Below is a small trained network, with its code and all its weights. Each question gives an input and a class and asks what happens when units are switched off, that is, made to give their printed mean instead of their output.

import numpy as np


def w(rows, s, z=0):
    codes = np.array(rows[::2]) - 128.0
    scale = np.full(codes.shape[1], s)
    scale[-1] = z or s
    return codes * scale


def norm(h):
    return h / np.sqrt((h * h).mean(-1, keepdims=True) + 1e-5)


def f(y):
    return y / 2 * (1 + np.tanh(0.7978845608 * (y + 0.044715 * y**3)))


def log_softmax(a):
    a = a - a.max(-1, keepdims=True)
    return a - np.log(np.exp(a).sum(-1, keepdims=True))


def net(x, mask):
    res = np.array(x, float).reshape(1, 6) / 4 @ E
    u = 0
    for l in range(3):
        y = f(norm(res) @ A[l][:, :-1].T + A[l][:, -1])
        res = res + np.where(mask[u : u + 7], y, B[l][:, -1]) @ B[l][:, :-1]
        u += 7
    return log_softmax(norm(res)[-1] @ U[:, :-1].T + U[:, -1])


A, B = {}, {}
E = w([
[118,128,121,125,121,141,126],'x0',
[133,125,135,122,143,107,112],'x1',
[127,136,135,151,144,113,132],'x2',
[150,90,217,171,54,150,74],'x3',
[110,169,58,179,54,39,112],'x4',
[2,68,155,72,146,104,205],'x5',
],0.0089)
A[0] = w([
[96,119,186,84,118,129,146,114],'0.n1',
[165,225,2,152,136,114,118,115],'0.n2',
[178,122,137,120,240,171,161,200],'0.n3',
[82,111,164,165,45,83,63,59],'0.n4',
[139,148,159,115,97,94,70,43],'0.n5',
[178,84,109,165,170,141,101,101],'0.n6',
[112,142,80,77,147,117,74,1],'0.n7',
],0.0083,0.0037)
B[0] = w([
[72,78,177,215,205,119,102,167],'0.n1',
[140,86,104,56,145,83,2,254],'0.n2',
[150,150,32,119,163,235,136,233],'0.n3',
[135,173,118,186,92,161,228,185],'0.n4',
[98,168,95,138,95,127,138,133],'0.n5',
[177,121,130,51,131,169,144,145],'0.n6',
[169,91,136,118,73,110,191,120],'0.n7',
],0.0093,0.0062)
A[1] = w([
[74,117,137,93,80,43,162,3],'1.n1',
[110,133,32,196,111,160,123,125],'1.n2',
[7,175,124,118,132,25,178,57],'1.n3',
[173,138,254,127,180,137,116,131],'1.n4',
[83,53,148,146,235,189,188,154],'1.n5',
[199,195,199,92,166,220,74,5],'1.n6',
[122,79,160,104,91,33,185,45],'1.n7',
],0.0094,0.003)
B[1] = w([
[133,85,54,109,91,197,127,148],'1.n1',
[214,157,169,114,143,126,91,165],'1.n2',
[207,43,28,67,132,194,171,185],'1.n3',
[50,81,162,160,31,103,128,161],'1.n4',
[109,190,158,107,90,38,85,254],'1.n5',
[108,2,62,179,43,109,204,196],'1.n6',
[131,118,108,112,109,209,130,140],'1.n7',
],0.0081,0.0083)
A[2] = w([
[147,132,157,158,63,192,228,67],'2.n1',
[11,119,99,50,216,74,164,139],'2.n2',
[76,105,207,164,134,128,129,28],'2.n3',
[212,169,145,141,21,91,93,132],'2.n4',
[131,106,108,131,107,135,173,202],'2.n5',
[162,85,103,105,44,101,167,131],'2.n6',
[172,157,134,151,95,150,106,3],'2.n7',
],0.011,0.0023)
B[2] = w([
[80,28,94,196,143,55,126,200],'2.n1',
[226,208,222,187,145,194,184,254],'2.n2',
[64,140,157,42,110,68,54,170],'2.n3',
[106,237,206,141,128,137,255,232],'2.n4',
[43,129,91,117,172,104,20,173],'2.n5',
[47,40,64,177,195,165,103,217],'2.n6',
[88,166,169,134,249,165,233,148],'2.n7',
],0.0074,0.0077)
U = w([
[162,92,53,113,171,202,102,209],'0',
[142,184,176,196,150,192,178,245],'1',
[47,40,96,250,83,141,151,87],'2',
[36,91,235,114,70,123,91,7],'3',
[177,151,76,129,86,49,12,2],'4',
],0.012,0.0047)

Each question gives the input, the list of numbers given to net, and the class t.
The units are the neurons (one row each of A and B). Each row of codes is followed by its name. A weight is (code - 128) times the scale printed after its matrix; where a second scale follows, it is the last column's (A, B and U).
mask holds one flag per neuron, layer by layer. A switched-off neuron (its flag False) gives its mean, the last column of its row in B, instead of its output. The means were averaged over made-up inputs and are rounded, as every weight is.
A unit's drop is (log p(t) with every unit on - log p(t) with that unit switched off) / (log p(t) with every unit on - log p(t) with every unit switched off).
The circuit of an input: a set's keep is (log p(t) with only the set's units on - log p(t) with every unit switched off) / (log p(t) with every unit on - log p(t) with every unit switched off). Starting from the 12 units with the biggest drops (on a tie, the unit counted first), units are removed one at a time, each time the one whose removal leaves the highest keep (on an exact tie, the one counted first), for as long as the keep stays at least 0.8.
units of the circuit, in order: the units of the circuit, biggest drop first
most important unit: the unit with the biggest drop
top k neurons: the k neurons with the biggest drops, biggest first
k most important neurons of layer l: the k neurons of layer l with the biggest drops, biggest first
drop of u: that unit's drop, to one decimal
input [-3,1,-5,-1,-7,4], class 1: units of the circuit, in order : 2.n2
input [2,-6,-7,7,6,-2], class 1: top 2 neurons : 2.n4, 1.n6
input [-6,8,-3,-5,8,1], class 0: 2 most important neurons of layer 2 : 2.n6, 2.n3
input [-5,-4,7,-3,3,1], class 0: top 4 neurons : 1.n5, 0.n3, 1.n3, 2.n3
input [0,-5,5,2,-7,2], class 3: top 2 neurons : 1.n5, 0.n1
input [-8,0,-3,4,0,-2], class 2: top 2 neurons : 2.n1, 1.n5
input [3,3,-8,-8,2,-5], class 4: top 2 neurons : 0.n2, 1.n3
input [-3,-7,8,-1,0,-2], class 0: top 4 neurons : 1.n5, 0.n3, 0.n6, 2.n3
input [6,-3,-1,-8,3,-6], class 4: 2 most important neurons of layer 0 : 0.n2, 0.n3
input [4,3,-6,1,2,-8], class 1: 2 most important neurons of layer 2 : 2.n4, 2.n7
input [8,-5,-6,1,-1,-8], class 2: 2 most important neurons of layer 0 : 0.n3, 0.n6
input [-1,3,8,2,-1,5], class 3: 2 most important neurons of layer 2 : 2.n3, 2.n4
input [2,-5,-2,1,-8,-4], class 2: top 3 neurons : 1.n6, 0.n2, 2.n1
input [7,3,5,0,-1,3], class 1: most important unit : 2.n2
input [-4,1,-7,7,0,-5], class 2: 2 most important neurons of layer 1 : 1.n6, 1.n5
input [-7,-5,-6,5,2,-1], class 1: 2 most important neurons of layer 2 : 2.n4, 2.n7
input [1,7,-2,3,0,-3], class 2: top 2 neurons : 1.n6, 0.n6
input [-8,6,-6,-7,-8,1], class 1: top 2 neurons : 2.n2, 1.n5
input [-2,1,3,8,-6,0], class 2: drop of 1.n5 : -0.1
input [-1,-6,8,-8,1,-5], class 4: drop of 2.n6 : 0.2
input [1,6,-3,8,-6,-4], class 2: drop of 1.n6 : 0.3
input [4,-8,-8,2,-7,4], class 3: most important unit : 2.n3
input [4,-7,8,-4,3,4], class 0: drop of 1.n3 : 0.5
